Below is a small trained network, with its code and all its weights. Each question gives an input and a class and asks what happens when units are switched off, that is, made to give their printed mean instead of their output.

import numpy as np


def w(rows, s, z=0):
    codes = np.array(rows[::2]) - 128.0
    scale = np.full(codes.shape[1], s)
    scale[-1] = z or s
    return codes * scale


def norm(h):
    return h / np.sqrt((h * h).mean(-1, keepdims=True) + 1e-5)


def f(y):
    return y / 2 * (1 + np.tanh(0.7978845608 * (y + 0.044715 * y**3)))


def log_softmax(a):
    a = a - a.max(-1, keepdims=True)
    return a - np.log(np.exp(a).sum(-1, keepdims=True))


def net(x, mask):
    res = np.array(x, float).reshape(1, 6) / 4 @ E
    u = 0
    for l in range(3):
        y = f(norm(res) @ A[l][:, :-1].T + A[l][:, -1])
        res = res + np.where(mask[u : u + 9], y, B[l][:, -1]) @ B[l][:, :-1]
        u += 9
    return log_softmax(norm(res)[-1] @ U[:, :-1].T + U[:, -1])


A, B = {}, {}
E = w([
[177,248,63,89,75,106,85],'x0',
[31,70,148,95,82,132,47],'x1',
[215,75,156,57,89,171,79],'x2',
[86,95,193,108,45,58,208],'x3',
[138,114,86,185,46,63,199],'x4',
[149,152,179,232,61,168,205],'x5',
],0.0012)
A[0] = w([
[44,158,58,178,119,82,84,30],'0.n1',
[212,136,105,214,58,104,145,125],'0.n2',
[179,228,34,87,63,115,56,155],'0.n3',
[161,43,99,36,134,175,41,5],'0.n4',
[55,69,173,47,54,109,124,103],'0.n5',
[189,183,163,118,41,254,96,46],'0.n6',
[71,151,82,141,82,119,72,36],'0.n7',
[169,205,32,150,202,164,146,73],'0.n8',
[132,176,162,115,132,231,31,40],'0.n9',
],0.0034,0.0024)
B[0] = w([
[72,126,54,114,94,224,100,101],'0.n1',
[180,152,117,46,122,110,231,189],'0.n2',
[101,68,191,195,157,134,149,248],'0.n3',
[241,38,31,93,144,27,61,162],'0.n4',
[212,225,100,134,228,111,173,212],'0.n5',
[170,191,161,79,48,254,51,147],'0.n6',
[126,160,30,115,136,162,161,84],'0.n7',
[176,234,84,221,232,90,104,186],'0.n8',
[140,160,159,165,24,36,182,138],'0.n9',
],0.0026,0.0015)
A[1] = w([
[116,116,104,99,195,190,41,123],'1.n1',
[144,131,116,160,89,155,226,115],'1.n2',
[90,187,161,23,146,53,110,72],'1.n3',
[204,54,96,120,132,82,89,106],'1.n4',
[203,200,91,166,163,155,128,113],'1.n5',
[15,151,12,156,91,171,80,8],'1.n6',
[71,57,204,172,162,191,144,6],'1.n7',
[173,179,180,124,4,224,88,14],'1.n8',
[197,198,136,95,47,220,94,45],'1.n9',
],0.0044,0.0024)
B[1] = w([
[189,103,106,93,50,69,172,221],'1.n1',
[111,127,98,58,69,72,96,230],'1.n2',
[81,92,169,91,208,154,196,161],'1.n3',
[116,118,106,76,113,109,48,245],'1.n4',
[45,153,135,147,198,158,93,238],'1.n5',
[3,47,50,90,104,248,187,116],'1.n6',
[71,74,172,241,181,94,94,124],'1.n7',
[210,147,191,159,72,209,141,206],'1.n8',
[113,87,221,204,100,202,125,195],'1.n9',
],0.0041,0.0013)
A[2] = w([
[62,128,81,100,194,86,185,141],'2.n1',
[139,153,79,100,35,97,224,75],'2.n2',
[162,136,105,140,21,61,196,4],'2.n3',
[131,254,77,181,214,140,90,37],'2.n4',
[168,164,182,95,67,77,174,115],'2.n5',
[91,57,183,210,143,90,107,41],'2.n6',
[72,180,128,211,158,144,216,162],'2.n7',
[113,106,144,139,212,204,61,158],'2.n8',
[40,105,42,122,73,201,178,52],'2.n9',
],0.0052,0.0032)
B[2] = w([
[107,175,160,165,86,214,161,254],'2.n1',
[34,151,86,176,88,47,147,167],'2.n2',
[112,253,113,120,50,5,226,141],'2.n3',
[188,174,27,204,252,202,207,180],'2.n4',
[75,195,42,226,104,91,129,191],'2.n5',
[44,155,130,203,193,98,61,135],'2.n6',
[177,59,111,59,123,96,55,229],'2.n7',
[94,173,74,125,23,67,220,184],'2.n8',
[102,16,33,38,51,199,178,143],'2.n9',
],0.0041,0.0028)
U = w([
[32,37,226,230,214,33,37,72],'0',
[53,146,228,25,208,203,238,2],'1',
[217,32,113,24,132,64,20,224],'2',
[60,222,64,199,2,22,228,167],'3',
[32,44,10,30,39,227,213,158],'4',
[220,225,26,208,242,221,197,179],'5',
[253,188,235,210,14,227,98,160],'6',
],0.0065,0.0037)

Each question gives the input, the list of numbers given to net, and the class t.
The units are the neurons (one row each of A and B). Each row of codes is followed by its name. A weight is (code - 128) times the scale printed after its matrix; where a second scale follows, it is the last column's (A, B and U).
mask holds one flag per neuron, layer by layer. A switched-off neuron (its flag False) gives its mean, the last column of its row in B, instead of its output. The means were averaged over made-up inputs and are rounded, as every weight is.
A unit's drop is (log p(t) with every unit on - log p(t) with that unit switched off) / (log p(t) with every unit on - log p(t) with every unit switched off).
The circuit of an input: a set's keep is (log p(t) with only the set's units on - log p(t) with every unit switched off) / (log p(t) with every unit on - log p(t) with every unit switched off). Starting from the 12 units with the biggest drops (on a tie, the unit counted first), units are removed one at a time, each time the one whose removal leaves the highest keep (on an exact tie, the one counted first), for as long as the keep stays at least 0.8.
circuit, biggest first: the units of the circuit, biggest drop first
most important unit: the unit with the biggest drop
top k neurons: the k neurons with the biggest drops, biggest first
k most important neurons of layer l: the k neurons of layer l with the biggest drops, biggest first
input [-5,3,-6,3,5,-5], class 4: 2 most important neurons of layer 0 => 0.n1, 0.n3
input [3,3,-6,3,5,0], class 4: top neuron => 1.n6
input [-2,1,4,6,6,-6], class 1: circuit, biggest first => 1.n3, 0.n5, 2.n8
input [-8,-8,8,2,0,2], class 0: 2 most important neurons of layer 2 => 2.n1, 2.n6
input [1,6,2,-1,6,-5], class 2: circuit, biggest first => 0.n4, 2.n8
input [-5,2,-4,0,2,-6], class 4: circuit, biggest first => 1.n6, 0.n1, 2.n9
input [-2,7,-2,8,-3,-1], class 1: 2 most important neurons of layer 1 => 1.n3, 1.n9
input [-7,4,-6,7,3,-6], class 0: circuit, biggest first => 1.n7, 2.n6
input [3,0,0,4,-6,0], class 1: top 4 neurons => 1.n3, 0.n5, 1.n1, 0.n1
input [1,4,-4,-4,-7,4], class 4: circuit, biggest first => 1.n6, 0.n5
input [-5,-3,-2,-2,-3,8], class 0: top 3 neurons => 1.n7, 0.n5, 2.n6
input [-1,-4,4,7,3,-6], class 1: top 2 neurons => 1.n3, 1.n1
input [-4,5,-3,-3,1,5], class 0: top 2 neurons => 1.n7, 2.n6
input [6,-4,-7,-4,7,1], class 5: most important unit => 0.n8
input [-8,8,8,2,8,-1], class 2: 4 most important neurons of layer 1 => 1.n4, 1.n9, 1.n5, 1.n3
input [-2,-3,-2,-2,6,-8], class 4: top 3 neurons => 0.n1, 1.n6, 0.n5
input [3,-4,7,-3,3,-4], class 2: top 2 neurons => 0.n4, 1.n4
input [-4,1,-4,-6,-1,4], class 0: top 4 neurons => 1.n7, 0.n5, 2.n6, 2.n7
input [-4,-4,0,3,-6,-4], class 0: top 2 neurons => 0.n2, 1.n7
input [5,-4,1,-1,-1,4], class 6: circuit, biggest first => 1.n9
input [-4,1,-3,-6,-5,-4], class 2: 2 most important neurons of layer 0 => 0.n5, 0.n4
input [-7,5,1,-3,4,-5], class 2: top 2 neurons => 0.n4, 0.n3
input [-6,6,-5,-1,1,-1], class 4: top 4 neurons => 1.n6, 0.n1, 0.n3, 2.n9
input [3,0,0,5,0,-7], class 1: top 3 neurons => 1.n3, 2.n1, 2.n7
input [8,8,-4,-4,-5,5], class 4: 2 most important neurons of layer 0 => 0.n7, 0.n1
